Here is a tiny trained network, its code and every weight. The questions are about switching its units off for an input and a class, where a switched-off unit gives its printed mean instead of its output.

import numpy as np


def w(rows, s, z=0):
    codes = np.array(rows[::2]) - 128.0
    scale = np.full(codes.shape[1], s)
    scale[-1] = z or s
    return codes * scale


def f(y):
    return np.maximum(y, 0)


def log_softmax(a):
    a = a - a.max(-1, keepdims=True)
    return a - np.log(np.exp(a).sum(-1, keepdims=True))


def net(x, mask):
    res = np.array(x, float).reshape(1, 8) / 4 @ E
    y = f(res @ A[0][:, :-1].T + A[0][:, -1])
    res = res + np.where(mask, y, B[0][:, -1]) @ B[0][:, :-1]
    return log_softmax(res[-1] @ U[:, :-1].T + U[:, -1])


A, B = {}, {}
E = w([
[135,163,137,21,137,44,59,155,135,154],'x0',
[90,114,195,93,195,88,161,130,143,236],'x1',
[97,185,142,206,164,104,93,201,2,166],'x2',
[147,157,98,133,116,126,150,87,105,111],'x3',
[146,110,156,144,150,125,161,127,121,101],'x4',
[91,175,111,169,177,159,52,9,105,183],'x5',
[27,81,93,136,78,184,155,121,49,153],'x6',
[83,83,144,102,143,159,148,69,125,217],'x7',
],0.0068)
A[0] = w([
[73,101,105,185,73,179,128,142,53,135,142],'n0',
[181,120,135,113,112,72,135,166,152,70,197],'n1',
[99,109,104,171,130,177,126,134,125,107,191],'n2',
[142,112,142,30,101,83,130,137,180,112,157],'n3',
[89,79,146,135,187,162,171,73,118,227,124],'n4',
[187,185,86,171,157,154,52,77,176,82,208],'n5',
[87,128,106,167,77,142,127,174,70,98,152],'n6',
[112,54,150,80,149,135,185,100,149,177,202],'n7',
[141,82,125,4,112,88,144,134,153,158,161],'n8',
[111,93,130,59,98,101,126,133,126,134,214],'n9',
[198,93,131,138,102,101,208,178,163,57,171],'n10',
[195,113,139,164,102,120,183,204,138,48,130],'n11',
[118,123,113,158,100,147,110,143,55,97,143],'n12',
[146,201,139,84,212,55,74,172,121,183,158],'n13',
[140,152,67,114,147,161,50,23,165,123,186],'n14',
[60,68,116,135,153,145,194,113,106,187,177],'n15',
[96,198,101,132,167,125,59,113,130,146,235],'n16',
[110,115,143,112,139,139,171,103,135,193,152],'n17',
[73,121,120,162,98,140,107,162,47,110,120],'n18',
[134,188,149,121,181,53,52,170,112,161,139],'n19',
[20,98,107,194,107,166,150,130,37,168,209],'n20',
[130,92,125,2,112,92,135,123,184,153,135],'n21',
[109,177,155,115,187,30,81,155,84,185,160],'n22',
[209,154,91,167,123,153,131,115,182,53,224],'n23',
[67,82,146,175,141,161,153,108,60,183,254],'n24',
[156,109,137,22,91,102,149,160,180,98,165],'n25',
[97,68,147,145,162,169,185,82,131,182,120],'n26',
[130,121,134,53,72,125,122,102,182,114,167],'n27',
],0.007,0.0032)
B[0] = w([
[149,237,48,189,65,222,80,155,101,82,219],'n0',
[164,75,144,92,174,121,160,180,125,108,226],'n1',
[163,169,107,171,76,152,156,94,146,59,191],'n2',
[71,6,66,44,133,151,77,189,148,135,223],'n3',
[47,180,207,165,198,131,192,74,181,164,221],'n4',
[211,38,171,141,34,76,132,38,139,123,229],'n5',
[224,161,56,178,71,185,88,209,40,88,208],'n6',
[25,160,132,85,191,148,151,114,229,142,221],'n7',
[57,100,74,71,142,156,60,155,159,165,227],'n8',
[73,136,86,86,147,175,72,151,135,172,197],'n9',
[162,91,151,100,156,102,202,218,210,35,252],'n10',
[216,113,172,128,165,106,243,251,153,33,245],'n11',
[184,136,89,189,98,160,90,148,94,119,193],'n12',
[125,95,195,97,205,38,37,165,18,231,238],'n13',
[119,102,154,155,55,128,91,57,148,152,228],'n14',
[62,198,151,155,189,188,150,108,208,152,212],'n15',
[151,113,166,194,114,96,64,74,67,158,213],'n16',
[61,159,167,104,158,137,131,90,158,158,185],'n17',
[156,183,60,167,85,158,97,178,39,128,197],'n18',
[169,104,153,129,178,36,92,154,53,195,220],'n19',
[115,241,76,226,130,193,113,146,121,133,254],'n20',
[8,62,37,52,153,180,41,125,163,162,232],'n21',
[144,137,165,163,218,87,52,170,39,207,230],'n22',
[212,16,181,120,46,62,197,93,185,46,251],'n23',
[75,241,125,220,151,179,134,120,137,168,238],'n24',
[88,2,47,24,154,166,81,240,183,107,234],'n25',
[42,178,185,157,180,162,207,60,222,147,199],'n26',
[97,45,80,67,90,147,76,115,186,133,209],'n27',
],0.0051,0.007)
U = w([
[55,190,174,160,184,160,175,76,174,159,39],'0',
[189,97,166,124,131,86,222,185,149,51,149],'1',
[130,128,183,135,190,25,75,147,28,210,183],'2',
[157,89,154,153,43,100,114,3,146,110,253],'3',
[76,70,44,34,134,154,84,159,163,134,90],'4',
[141,198,46,189,83,187,101,158,69,111,76],'5',
],0.0078,0.00079)

Each question gives the input, the list of numbers given to net, and the class t.
The units are the neurons (one row each of A and B). Each row of codes is followed by its name. A weight is (code - 128) times the scale printed after its matrix; where a second scale follows, it is the last column's (A, B and U).
mask holds one flag per neuron, in row order. A switched-off neuron (its flag False) gives its mean, the last column of its row in B, instead of its output. The means were averaged over made-up inputs and are rounded, as every weight is.
A unit's drop is (log p(t) with every unit on - log p(t) with that unit switched off) / (log p(t) with every unit on - log p(t) with every unit switched off).
The circuit of an input: a set's keep is (log p(t) with only the set's units on - log p(t) with every unit switched off) / (log p(t) with every unit on - log p(t) with every unit switched off). Starting from the 12 units with the biggest drops (on a tie, the unit counted first), units are removed one at a time, each time the one whose removal leaves the highest keep (on an exact tie, the one counted first), for as long as the keep stays at least 0.8.
units of the circuit, in order: the units of the circuit, biggest drop first
unit that matters most: the unit with the biggest drop
k most important neurons: the k neurons with the biggest drops, biggest first
drop when u is switched off: that unit's drop, to one decimal
input [3,5,-2,0,-6,3,-5,7], class 2: units of the circuit, in order => n13
input [2,-3,-1,3,-8,3,7,6], class 5: 2 most important neurons => n0; n20
input [-8,6,-5,-2,4,-3,4,-5], class 0: units of the circuit, in order => n26; n15
input [3,8,-1,-2,5,-3,5,0], class 0: units of the circuit, in order => n4; n15
input [7,-1,-1,-2,6,1,-4,-6], class 2: 3 most important neurons => n13; n19; n22
input [0,-5,8,2,2,-1,-5,-1], class 2: units of the circuit, in order => n19; n13
input [-8,-3,-2,8,-6,-2,3,7], class 0: 3 most important neurons => n26; n15; n4
input [-8,3,8,0,-2,8,1,2], class 5: 4 most important neurons => n0; n20; n18; n6
input [-6,6,6,-1,5,-5,6,0], class 5: 4 most important neurons => n0; n6; n18; n20
input [-6,6,5,-3,6,-1,7,1], class 0: 2 most important neurons => n4; n26
input [-2,2,-5,8,-1,1,-7,-1], class 3: 2 most important neurons => n5; n14
input [-3,2,-2,1,-3,-4,4,-1], class 0: 2 most important neurons => n15; n3
input [0,-6,-3,-7,-3,2,2,4], class 3: drop when n23 is switched off => -0.1
input [-2,-7,1,-4,1,3,5,8], class 5: unit that matters most => n0
input [-7,1,4,0,-3,-3,-3,4], class 0: drop when n0 is switched off => -0.1
input [0,3,7,-6,-5,2,1,8], class 0: drop when n15 is switched off => 0.2
